Below are the code and all the weights of a small trained network. Each question names an input and a class and asks about switching units off, where a switched-off unit gives its printed mean instead of its output.

import numpy as np


def w(rows, s, z=0):
    codes = np.array(rows[::2]) - 128.0
    scale = np.full(codes.shape[1], s)
    scale[-1] = z or s
    return codes * scale


def norm(h):
    return h / np.sqrt((h * h).mean(-1, keepdims=True) + 1e-5)


def f(y):
    return np.maximum(y, 0)


def log_softmax(a):
    a = a - a.max(-1, keepdims=True)
    return a - np.log(np.exp(a).sum(-1, keepdims=True))


def net(x, mask):
    res = np.array(x, float).reshape(1, 8) / 4 @ E
    u = 0
    for l in range(3):
        y = f(norm(res) @ A[l][:, :-1].T + A[l][:, -1])
        res = res + np.where(mask[u : u + 11], y, B[l][:, -1]) @ B[l][:, :-1]
        u += 11
    return log_softmax(norm(res)[-1] @ U[:, :-1].T + U[:, -1])


A, B = {}, {}
E = w([
[129,91,83],'x0',
[240,124,237],'x1',
[145,121,164],'x2',
[125,145,138],'x3',
[113,122,98],'x4',
[70,225,202],'x5',
[247,232,2],'x6',
[123,138,149],'x7',
],0.0064)
A[0] = w([
[3,223,129,214],'0.n0',
[90,127,200,115],'0.n1',
[142,94,124,1],'0.n2',
[74,152,122,212],'0.n3',
[154,71,148,5],'0.n4',
[165,126,129,114],'0.n5',
[105,160,149,152],'0.n6',
[104,155,149,73],'0.n7',
[116,77,64,165],'0.n8',
[150,83,69,129],'0.n9',
[159,84,62,239],'0.n10',
],0.011,0.00073)
B[0] = w([
[227,2,108,254],'0.n0',
[134,176,61,215],'0.n1',
[137,117,162,148],'0.n2',
[152,93,120,181],'0.n3',
[139,171,165,173],'0.n4',
[140,164,155,159],'0.n5',
[154,101,103,167],'0.n6',
[122,91,94,159],'0.n7',
[197,35,147,201],'0.n8',
[169,98,143,196],'0.n9',
[189,106,147,212],'0.n10',
],0.0098,0.0053)
A[1] = w([
[207,160,251,117],'1.n0',
[40,152,93,22],'1.n1',
[169,193,97,56],'1.n2',
[81,88,159,150],'1.n3',
[16,73,187,201],'1.n4',
[95,221,94,75],'1.n5',
[80,102,26,156],'1.n6',
[183,132,66,218],'1.n7',
[130,175,171,72],'1.n8',
[108,107,146,10],'1.n9',
[101,100,222,218],'1.n10',
],0.012,0.0011)
B[1] = w([
[78,53,75,254],'1.n0',
[116,99,117,128],'1.n1',
[185,127,187,171],'1.n2',
[197,119,125,160],'1.n3',
[247,194,183,174],'1.n4',
[170,85,142,138],'1.n5',
[124,107,128,172],'1.n6',
[98,126,183,231],'1.n7',
[133,83,89,154],'1.n8',
[167,132,128,139],'1.n9',
[175,121,100,189],'1.n10',
],0.016,0.0074)
A[2] = w([
[232,211,68,222],'2.n0',
[191,171,57,250],'2.n1',
[117,95,60,115],'2.n2',
[97,16,173,215],'2.n3',
[72,145,185,113],'2.n4',
[113,72,82,83],'2.n5',
[167,137,75,54],'2.n6',
[63,118,54,107],'2.n7',
[2,132,65,136],'2.n8',
[46,83,126,116],'2.n9',
[244,86,57,156],'2.n10',
],0.011,0.0013)
B[2] = w([
[190,151,250,157],'2.n0',
[87,159,216,149],'2.n1',
[101,81,105,153],'2.n2',
[176,50,64,213],'2.n3',
[118,98,132,128],'2.n4',
[105,97,99,165],'2.n5',
[96,145,158,142],'2.n6',
[170,87,139,133],'2.n7',
[137,72,132,130],'2.n8',
[218,95,151,139],'2.n9',
[159,127,150,247],'2.n10',
],0.015)
U = w([
[97,40,252,67],'0',
[201,128,117,58],'1',
[155,201,254,195],'2',
[212,174,49,143],'3',
[76,89,150,254],'4',
[103,92,98,48],'5',
],0.01,0.0019)

Each question gives the input, the list of numbers given to net, and the class t.
The units are the neurons (one row each of A and B). Each row of codes is followed by its name. A weight is (code - 128) times the scale printed after its matrix; where a second scale follows, it is the last column's (A, B and U).
mask holds one flag per neuron, layer by layer. A switched-off neuron (its flag False) gives its mean, the last column of its row in B, instead of its output. The means were averaged over made-up inputs and are rounded, as every weight is.
A unit's drop is (log p(t) with every unit on - log p(t) with that unit switched off) / (log p(t) with every unit on - log p(t) with every unit switched off).
The circuit of an input: a set's keep is (log p(t) with only the set's units on - log p(t) with every unit switched off) / (log p(t) with every unit on - log p(t) with every unit switched off). Starting from the 12 units with the biggest drops (on a tie, the unit counted first), units are removed one at a time, each time the one whose removal leaves the highest keep (on an exact tie, the one counted first), for as long as the keep stays at least 0.8.
units of the circuit, in order: the units of the circuit, biggest drop first
most important unit: the unit with the biggest drop
k most important neurons: the k neurons with the biggest drops, biggest first
drop of u: that unit's drop, to one decimal
input [7,-5,3,3,-1,7,8,4], class 2: 2 most important neurons -> (1.n0; 2.n3)
input [-2,0,-6,0,-7,4,8,8], class 2: most important unit -> 2.n3
input [-6,-3,3,3,7,2,-8,-1], class 2: units of the circuit, in order -> (1.n4; 2.n3)
input [-6,7,-3,1,-3,8,-5,-4], class 5: 3 most important neurons -> (1.n0; 0.n1; 2.n0)
input [2,-6,7,-5,-7,7,-7,-6], class 2: 2 most important neurons -> (1.n4; 1.n0)
input [1,-1,8,-4,0,8,8,-5], class 2: 2 most important neurons -> (2.n3; 1.n0)
input [-6,-6,-4,-5,-7,7,-8,0], class 2: 2 most important neurons -> (1.n4; 1.n0)
input [1,4,-7,-2,-2,2,-5,1], class 2: 2 most important neurons -> (1.n4; 0.n10)
input [-2,-7,4,7,-5,-8,-8,7], class 2: 2 most important neurons -> (1.n4; 1.n0)
input [-6,-7,-3,7,1,-8,8,7], class 2: 3 most important neurons -> (1.n0; 0.n0; 2.n3)
input [3,8,4,-4,4,-5,8,1], class 2: drop of 0.n0 -> 0.2
input [0,-3,-5,-8,5,-5,8,7], class 0: drop of 1.n4 -> 0.2
input [-3,1,7,-1,-8,-2,-8,6], class 2: drop of 2.n9 -> 0.0
input [-1,-2,-3,-4,0,-6,8,2], class 2: drop of 2.n3 -> 0.1
